Below is a small trained network, with its code and all its weights. Each question gives an input and a class and asks what happens when units are switched off, that is, made to give their printed mean instead of their output.

import numpy as np


def w(rows, s, z=0):
    codes = np.array(rows[::2]) - 128.0
    scale = np.full(codes.shape[1], s)
    scale[-1] = z or s
    return codes * scale


def f(y):
    return y / 2 * (1 + np.tanh(0.7978845608 * (y + 0.044715 * y**3)))


def log_softmax(a):
    a = a - a.max(-1, keepdims=True)
    return a - np.log(np.exp(a).sum(-1, keepdims=True))


def net(x, mask):
    res = np.array(x, float).reshape(1, 5) / 4 @ E
    y = f(res @ A[0][:, :-1].T + A[0][:, -1])
    res = res + np.where(mask, y, B[0][:, -1]) @ B[0][:, :-1]
    return log_softmax(res[-1] @ U[:, :-1].T + U[:, -1])


A, B = {}, {}
E = w([
[219,166,80],'x0',
[160,20,131],'x1',
[128,127,128],'x2',
[156,132,248],'x3',
[128,128,127],'x4',
],0.012)
A[0] = w([
[211,148,152,221],'N0',
[90,188,127,85],'N1',
[109,116,76,129],'N2',
[165,55,120,11],'N3',
[151,139,173,154],'N4',
[69,218,103,5],'N5',
[146,38,101,65],'N6',
[191,150,217,85],'N7',
[18,101,197,89],'N8',
[119,128,170,157],'N9',
[142,135,175,129],'N10',
[50,196,122,89],'N11',
[250,161,133,182],'N12',
[197,155,214,110],'N13',
[29,117,192,155],'N14',
[143,126,210,99],'N15',
[232,157,117,153],'N16',
[166,60,131,31],'N17',
[144,198,119,72],'N18',
[26,56,179,156],'N19',
[209,138,88,155],'N20',
[208,148,111,70],'N21',
[194,130,81,111],'N22',
[36,96,117,155],'N23',
[172,138,205,150],'N24',
[57,182,145,66],'N25',
[180,46,110,56],'N26',
[73,89,31,137],'N27',
[109,4,117,77],'N28',
[99,148,83,105],'N29',
[3,103,156,148],'N30',
[121,199,123,49],'N31',
[116,113,43,79],'N32',
[183,139,91,115],'N33',
[113,123,45,83],'N34',
[101,208,144,44],'N35',
[156,124,193,67],'N36',
[186,143,109,159],'N37',
[202,190,117,116],'N38',
],0.012,0.0014)
B[0] = w([
[70,113,64,194],'N0',
[171,103,190,185],'N1',
[105,213,120,174],'N2',
[207,160,174,184],'N3',
[71,184,98,166],'N4',
[168,141,175,223],'N5',
[175,157,212,202],'N6',
[97,235,121,219],'N7',
[113,78,95,247],'N8',
[85,145,107,160],'N9',
[106,178,105,164],'N10',
[175,103,172,212],'N11',
[95,54,91,230],'N12',
[99,177,124,221],'N13',
[106,75,75,236],'N14',
[110,203,118,200],'N15',
[133,35,55,217],'N16',
[212,136,192,181],'N17',
[183,66,162,188],'N18',
[105,85,82,255],'N19',
[117,78,80,206],'N20',
[138,66,82,189],'N21',
[102,105,113,193],'N22',
[73,90,88,203],'N23',
[65,224,128,204],'N24',
[188,44,186,195],'N25',
[197,113,202,201],'N26',
[93,255,125,237],'N27',
[184,106,200,232],'N28',
[150,200,139,173],'N29',
[93,17,73,241],'N30',
[186,100,176,188],'N31',
[85,223,109,207],'N32',
[121,109,89,181],'N33',
[85,234,111,206],'N34',
[215,99,223,200],'N35',
[120,220,123,181],'N36',
[83,32,79,177],'N37',
[132,39,137,210],'N38',
],0.0074,0.0091)
U = w([
[121,63,47,252],'0',
[115,250,94,64],'1',
[253,118,198,59],'2',
],0.016,0.0015)

Each question gives the input, the list of numbers given to net, and the class t.
The units are the neurons (one row each of A and B). Each row of codes is followed by its name. A weight is (code - 128) times the scale printed after its matrix; where a second scale follows, it is the last column's (A, B and U).
mask holds one flag per neuron, in row order. A switched-off neuron (its flag False) gives its mean, the last column of its row in B, instead of its output. The means were averaged over made-up inputs and are rounded, as every weight is.
A unit's drop is (log p(t) with every unit on - log p(t) with that unit switched off) / (log p(t) with every unit on - log p(t) with every unit switched off).
most important unit: the unit with the biggest drop
k most important neurons: the k neurons with the biggest drops, biggest first
drop of u: that unit's drop, to one decimal
input [-8,-8,5,3,-3], class 0: 2 most important neurons : N30, N14
input [6,3,-3,8,-5], class 1: most important unit : N7
input [8,8,-2,3,0], class 0: 4 most important neurons : N12, N0, N16, N37
input [4,-3,3,-5,-7], class 1: 4 most important neurons : N34, N30, N32, N27
input [6,-6,3,-1,5], class 0: 2 most important neurons : N16, N12
input [-6,-8,7,6,-8], class 2: 2 most important neurons : N35, N25
input [5,6,5,-3,6], class 2: 4 most important neurons : N26, N6, N3, N17
input [-2,7,-3,7,2], class 1: 2 most important neurons : N24, N7
input [-1,-8,-3,7,7], class 2: 3 most important neurons : N35, N25, N31
input [8,0,8,6,6], class 0: drop of N27 : 0.0
input [4,-5,-8,-2,-1], class 2: drop of N35 : 0.1
input [-4,4,7,-5,2], class 1: drop of N27 : 0.3
